Each row has a name. Each question is about the rows just above it.

Columns, left to right: H L D X N
gad: [ 2.46  1.97 -3.94 -6.93 -6.82]
nosas: [ 0.52 -4.05 -0.03 -0.63 -1.05]
bufa: [ 4.89  2.98 -1.30 -0.48  1.56]
nitud: [ 8.56  3.69 -0.33 -1.63  4.54]
tola: [ 2.15  1.92  3.86 -1.69  5.17]
fomo: [-4.13  4.40  0.12 -6.38  1.55]
Count the entries of [ 0.52 -4.05]:
2
Which column holds this, read top down? [-4.05  2.98  3.69  1.92]
L
Which column holds this, read top down? [-6.82 -1.05  1.56  4.54  5.17]
N
Which column holds this, read top down? [-0.63 -0.48]
X
Which column holds [-6.93 -0.63 -0.48 -1.63 -1.69] top down?
X
Count the entries of [-4.13  4.40  0.12 -6.38  1.55]:
5
Which column holds this, read top down? [2.46 0.52 4.89 8.56]
H

Columns, left to right: M R V T J K A
Vove: [ 3.28 -4.57  2.91  1.43 -0.85  0.82 -0.56]
kov: [-1.91 -1.50  4.78  2.03  1.94  1.56 -0.90]
Pimo: [ 2.22 -2.85 -0.20 -2.45  0.28  0.09 -0.56]
mam: [ 3.88 -1.23 -1.18 -1.22 -2.69 -4.39 -1.59]
dovo: [-1.07  0.26 -1.62 -4.83  2.69  0.89 -1.10]
doruz: [-2.69  2.18  7.18  5.06  3.21  9.48 -0.51]
sebo: [-4.80 -1.12  2.08 -4.00  3.12  1.03  0.68]
rusaz: [-2.25  1.65 -1.26 -0.84  1.61  2.02 -1.12]
dirus: [-1.23  1.96 -0.14 -1.49  1.20  2.65 -1.14]
How many entries does [ 3.88 -1.23 -1.18 -1.22 -2.69 -4.39 -1.59] have?
7
Which column holds [ 4.78 -0.20 -1.18 -1.62  7.18] top down?
V
Which column holds [-2.45 -1.22 -4.83  5.06] top down?
T
Which column holds [-4.00 -0.84] top down?
T

Columns, left to right: W C E Q F P U S B G
Zala: [-2.12 -2.78  2.62 -3.24  0.79 -0.58  0.37 -2.30  2.25 -2.29]
lod: [ 1.31  0.91 -0.73  0.87 -0.44  0.21  1.15 -1.18  0.95 -2.34]
Buda: [ 0.69 -2.70  2.11 -1.08  0.21 -1.35  0.91 -2.49  1.88 -2.20]
bapek: [ 1.60 -5.20  5.23 -6.39  5.08 -6.47  7.52 -6.85  6.54 -4.73]
Nirir: [-2.12 -2.78  2.62 -3.24  0.79 -0.58  0.37  0.49 -0.21 -0.31]
nufu: [ 1.60 -5.20  5.23 -6.39  5.08 -6.47  0.19  0.42 -3.11  3.28]
Number of entries in [ 1.60 -5.20  5.23 -6.39  5.08]:
5
[ 2.62 -0.73  2.11] is in which column, read top down?
E
How many entries does [ 1.31  0.91 -0.73  0.87 -0.44  0.21  1.15 -1.18  0.95 -2.34] have?
10
Which column holds [ 0.91 -2.70] top down?
C

Columns, left to right: limop pap Nuve Risa bizo
Gal: [ 0.45  0.78  0.63 -1.36 -2.31]
vudof: [ 9.21 -6.72 -7.94  6.72 -5.52]
fave: [-2.79  4.47  4.09 -4.67 -0.09]
sis: [ 1.50  1.39  0.54 -1.65 -3.52]
binus: [ 3.50 -0.41 -1.50  0.60 -3.94]
kob: [ 9.30 -6.14 -7.97  6.48 -4.74]
Bop: [ 5.60 -4.06 -5.06  4.18 -2.84]
Kinu: [-3.43  4.98  4.72 -4.53  0.69]
ros: [ 0.53  2.59  1.53 -2.14 -2.07]
vuvep: [ 6.21 -2.26 -3.86  2.79 -4.97]
teve: [-0.72  5.14  3.62 -4.62 -2.18]
Count the entries of [ 1.50  1.39  0.54 -1.65]:
4
Count the entries of [-3.43  4.98  4.72]:
3
How many entries does [9.30] have?
1
Which column holds [-6.14 -4.06  4.98  2.59 -2.26] top down?
pap

Columns, left to right: mik laso zeka Depe der
ton: [-8.53  7.47  8.99 -7.67  7.95]
mus: [ 8.49 -7.62 -8.73  8.62 -8.06]
riko: [ 8.95 -8.82 -8.21  8.30 -4.70]
Rana: [ 8.16 -7.93 -8.63  8.61 -3.95]
How many entries does [ 8.49 -7.62 -8.73  8.62] have?
4
How many entries does [-8.53  7.47  8.99 -7.67] have?
4
Which column holds [-8.53  8.49  8.95] top down?
mik
Number of entries in [ 8.95 -8.82 -8.21  8.30 -4.70]:
5

